Here is a tiny trained network, its code and every weight. The questions are about switching its units off for an input and a class, where a switched-off unit gives its printed mean instead of its output.

import numpy as np


def w(rows, s, z=0):
    codes = np.array(rows[::2]) - 128.0
    scale = np.full(codes.shape[1], s)
    scale[-1] = z or s
    return codes * scale


def f(y):
    return np.maximum(y, 0)


def log_softmax(a):
    a = a - a.max(-1, keepdims=True)
    return a - np.log(np.exp(a).sum(-1, keepdims=True))


def net(x, mask):
    res = np.array(x, float).reshape(1, 3) / 4 @ E
    y = f(res @ A[0][:, :-1].T + A[0][:, -1])
    res = res + np.where(mask, y, B[0][:, -1]) @ B[0][:, :-1]
    return log_softmax(res[-1] @ U[:, :-1].T + U[:, -1])


A, B = {}, {}
E = w([
[150,115,50,59,140,2,63,78,80,209,219],'x0',
[177,123,71,189,56,151,60,43,196,150,68],'x1',
[160,37,232,69,166,130,54,104,208,68,97],'x2',
],0.0099)
A[0] = w([
[122,144,137,128,136,181,141,115,133,127,65,32],'N0',
[169,105,82,145,40,119,72,105,156,101,70,57],'N1',
[166,2,180,27,176,91,96,119,179,91,47,158],'N2',
[109,89,157,156,150,183,178,129,134,108,67,18],'N3',
[153,100,109,92,158,39,98,82,137,158,194,26],'N4',
[137,83,101,70,137,53,98,83,97,146,165,53],'N5',
[154,93,152,75,156,113,66,53,119,96,191,103],'N6',
[162,68,161,124,116,134,108,70,140,135,129,131],'N7',
[59,204,38,164,67,121,161,135,149,168,68,185],'N8',
[122,225,65,153,116,129,166,128,48,192,137,161],'N9',
[80,107,149,172,152,186,138,182,131,82,87,34],'N10',
[222,150,98,197,120,120,106,53,166,118,99,94],'N11',
[94,111,151,72,199,100,159,182,94,66,151,76],'N12',
[167,65,159,52,192,126,104,94,172,96,100,160],'N13',
[92,92,172,79,183,119,162,188,88,80,191,122],'N14',
[159,76,131,105,126,149,83,124,142,142,107,153],'N15',
[200,80,131,177,97,180,55,55,162,179,97,119],'N16',
[172,124,80,99,142,83,110,96,115,175,180,64],'N17',
[59,140,168,57,238,118,174,181,108,130,134,90],'N18',
[135,157,145,113,138,181,161,145,169,89,63,6],'N19',
],0.0083,0.0019)
B[0] = w([
[99,133,150,134,79,143,83,153,107,107,151,164],'N0',
[172,138,98,121,82,55,97,83,188,254,175,194],'N1',
[122,64,65,35,222,169,214,118,40,66,73,246],'N2',
[77,197,197,191,75,195,56,142,131,115,88,187],'N3',
[56,145,194,173,45,125,84,148,146,110,82,211],'N4',
[56,174,208,189,67,199,87,179,150,101,93,207],'N5',
[29,141,158,159,111,151,121,143,118,115,76,192],'N6',
[167,109,87,85,167,143,178,129,92,141,109,174],'N7',
[136,78,94,55,189,128,208,148,103,127,130,215],'N8',
[97,48,103,117,191,187,234,145,74,56,87,232],'N9',
[130,151,184,176,107,195,112,150,182,73,106,195],'N10',
[210,151,68,85,129,57,121,107,205,183,162,197],'N11',
[186,159,85,136,181,46,61,79,176,190,160,199],'N12',
[164,113,112,144,192,173,220,107,66,58,88,212],'N13',
[195,169,49,136,131,27,101,59,197,192,221,210],'N14',
[158,133,63,113,109,143,169,112,97,77,132,170],'N15',
[173,128,136,98,127,67,130,63,145,184,233,213],'N16',
[86,177,157,191,58,141,112,161,144,115,7,203],'N17',
[209,129,91,104,102,82,72,43,127,206,177,211],'N18',
[110,163,172,187,95,162,75,142,127,104,80,185],'N19',
],0.0069,0.014)
U = w([
[122,63,69,79,213,161,254,156,32,79,109,251],'0',
[202,133,83,110,133,74,81,115,212,212,238,90],'1',
[52,150,227,189,71,168,62,184,162,97,61,23],'2',
],0.011,0.002)

Each question gives the input, the list of numbers given to net, and the class t.
The units are the neurons (one row each of A and B). Each row of codes is followed by its name. A weight is (code - 128) times the scale printed after its matrix; where a second scale follows, it is the last column's (A, B and U).
mask holds one flag per neuron, in row order. A switched-off neuron (its flag False) gives its mean, the last column of its row in B, instead of its output. The means were averaged over made-up inputs and are rounded, as every weight is.
A unit's drop is (log p(t) with every unit on - log p(t) with that unit switched off) / (log p(t) with every unit on - log p(t) with every unit switched off).
unit that matters most: the unit with the biggest drop
k most important neurons: the k neurons with the biggest drops, biggest first
drop when u is switched off: that unit's drop, to one decimal
input [-6,6,-7], class 0: 2 most important neurons : [N8; N9]
input [7,-6,8], class 0: 2 most important neurons : [N2; N13]
input [-8,8,8], class 0: 4 most important neurons : [N2; N13; N14; N7]
input [-3,2,0], class 2: unit that matters most : N14
input [-7,-6,4], class 2: 3 most important neurons : [N3; N10; N19]
input [-2,7,6], class 1: 2 most important neurons : [N1; N16]
input [3,-1,2], class 2: 2 most important neurons : [N9; N8]
input [-5,8,-8], class 0: 4 most important neurons : [N9; N8; N14; N18]
input [-5,5,0], class 1: 2 most important neurons : [N16; N11]
input [1,5,6], class 0: 2 most important neurons : [N2; N13]
input [6,-1,8], class 0: drop when N2 is switched off : 2.4
input [8,4,-7], class 2: drop when N4 is switched off : 0.4
input [0,6,-8], class 0: drop when N9 is switched off : 2.5
input [-7,8,-4], class 1: unit that matters most : N11
